Below is a small trained network, with its code and all its weights. Each question gives an input and a class and asks what happens when units are switched off, that is, made to give their printed mean instead of their output.

import numpy as np


def w(rows, s, z=0):
    codes = np.array(rows[::2]) - 128.0
    scale = np.full(codes.shape[1], s)
    scale[-1] = z or s
    return codes * scale


def norm(h):
    return h / np.sqrt((h * h).mean(-1, keepdims=True) + 1e-5)


def f(y):
    return y / 2 * (1 + np.tanh(0.7978845608 * (y + 0.044715 * y**3)))


def log_softmax(a):
    a = a - a.max(-1, keepdims=True)
    return a - np.log(np.exp(a).sum(-1, keepdims=True))


def net(x, mask):
    res = np.array(x, float).reshape(1, 3) / 4 @ E
    u = 0
    for l in range(2):
        y = f(norm(res) @ A[l][:, :-1].T + A[l][:, -1])
        res = res + np.where(mask[u : u + 12], y, B[l][:, -1]) @ B[l][:, :-1]
        u += 12
    return log_softmax(norm(res)[-1] @ U[:, :-1].T + U[:, -1])


A, B = {}, {}
E = w([
[137,180,253],'x0',
[54,221,157],'x1',
[9,34,171],'x2',
],0.0042)
A[0] = w([
[70,75,109,84],'L0N0',
[83,169,61,131],'L0N1',
[127,130,201,197],'L0N2',
[116,89,116,124],'L0N3',
[142,139,31,60],'L0N4',
[203,185,21,228],'L0N5',
[104,214,91,30],'L0N6',
[75,79,175,119],'L0N7',
[183,217,171,36],'L0N8',
[94,99,144,151],'L0N9',
[254,116,106,152],'L0N10',
[108,186,45,8],'L0N11',
],0.01,0.0015)
B[0] = w([
[127,220,111,174],'L0N0',
[205,195,46,169],'L0N1',
[226,123,110,172],'L0N2',
[148,105,149,144],'L0N3',
[166,54,17,180],'L0N4',
[187,100,167,255],'L0N5',
[201,150,46,163],'L0N6',
[102,24,114,182],'L0N7',
[109,170,129,196],'L0N8',
[135,153,59,152],'L0N9',
[159,116,183,216],'L0N10',
[254,87,43,165],'L0N11',
],0.0047,0.0051)
A[1] = w([
[102,155,149,156],'L1N0',
[170,54,190,250],'L1N1',
[167,116,26,229],'L1N2',
[145,113,125,120],'L1N3',
[166,109,178,69],'L1N4',
[128,20,57,145],'L1N5',
[11,148,178,70],'L1N6',
[1,152,176,180],'L1N7',
[114,74,140,143],'L1N8',
[222,106,81,68],'L1N9',
[39,70,17,75],'L1N10',
[100,168,86,91],'L1N11',
],0.0093,0.0022)
B[1] = w([
[115,117,71,132],'L1N0',
[62,126,172,247],'L1N1',
[113,82,112,254],'L1N2',
[139,142,165,138],'L1N3',
[126,150,150,151],'L1N4',
[63,131,145,252],'L1N5',
[183,79,125,170],'L1N6',
[164,77,87,196],'L1N7',
[68,141,109,160],'L1N8',
[154,92,144,222],'L1N9',
[105,254,107,231],'L1N10',
[151,132,94,130],'L1N11',
],0.0093,0.0044)
U = w([
[169,5,132,249],'0',
[205,102,65,213],'1',
[63,143,85,227],'2',
[112,173,24,73],'3',
[172,142,214,39],'4',
[194,228,113,48],'5',
[64,85,161,39],'6',
],0.016,0.0017)

Each question gives the input, the list of numbers given to net, and the class t.
The units are the neurons (one row each of A and B). Each row of codes is followed by its name. A weight is (code - 128) times the scale printed after its matrix; where a second scale follows, it is the last column's (A, B and U).
mask holds one flag per neuron, layer by layer. A switched-off neuron (its flag False) gives its mean, the last column of its row in B, instead of its output. The means were averaged over made-up inputs and are rounded, as every weight is.
A unit's drop is (log p(t) with every unit on - log p(t) with that unit switched off) / (log p(t) with every unit on - log p(t) with every unit switched off).
The circuit of an input: a set's keep is (log p(t) with only the set's units on - log p(t) with every unit switched off) / (log p(t) with every unit on - log p(t) with every unit switched off). Starting from the 12 units with the biggest drops (on a tie, the unit counted first), units are removed one at a time, each time the one whose removal leaves the highest keep (on an exact tie, the one counted first), for as long as the keep stays at least 0.8.
circuit, biggest first: the units of the circuit, biggest drop first
most important unit: the unit with the biggest drop
top k neurons: the k neurons with the biggest drops, biggest first
top k neurons in layer l: the k neurons of layer l with the biggest drops, biggest first
drop of u: that unit's drop, to one decimal
input [-7,-3,1], class 2: top 2 neurons	L1N5, L1N10
input [-1,6,-6], class 1: circuit, biggest first	L1N10, L0N11
input [0,2,5], class 3: top 2 neurons	L1N10, L0N7
input [0,-2,5], class 2: most important unit	L0N7
input [0,4,6], class 3: circuit, biggest first	L1N10, L0N9
input [-6,-4,2], class 2: circuit, biggest first	L1N10, L1N5
input [-1,1,6], class 3: circuit, biggest first	L1N10, L0N0
input [7,7,1], class 0: circuit, biggest first	L1N10, L1N6, L1N7, L0N5
input [-8,-3,1], class 2: top 2 neurons in layer 0	L0N2, L0N6
input [-4,-6,1], class 2: circuit, biggest first	L1N5, L0N2
input [8,2,7], class 0: circuit, biggest first	L1N7, L1N6
input [-1,-1,-7], class 0: circuit, biggest first	L1N10, L1N9
input [7,2,7], class 0: circuit, biggest first	L1N7, L1N6
input [1,5,4], class 0: circuit, biggest first	L1N6
input [0,4,5], class 3: top 4 neurons in layer 0	L0N7, L0N5, L0N10, L0N9
input [7,5,5], class 0: top 2 neurons	L1N7, L1N6
input [-3,1,7], class 3: top 2 neurons	L1N10, L0N0
input [1,7,8], class 0: drop of L1N6	0.7
input [-3,-6,-4], class 0: drop of L0N4	0.1
input [4,-8,8], class 6: drop of L0N1	0.0
input [-3,2,-1], class 1: most important unit	L0N1
input [0,6,-8], class 1: drop of L0N11	0.2
input [-2,5,5], class 3: top 2 neurons	L1N10, L0N7
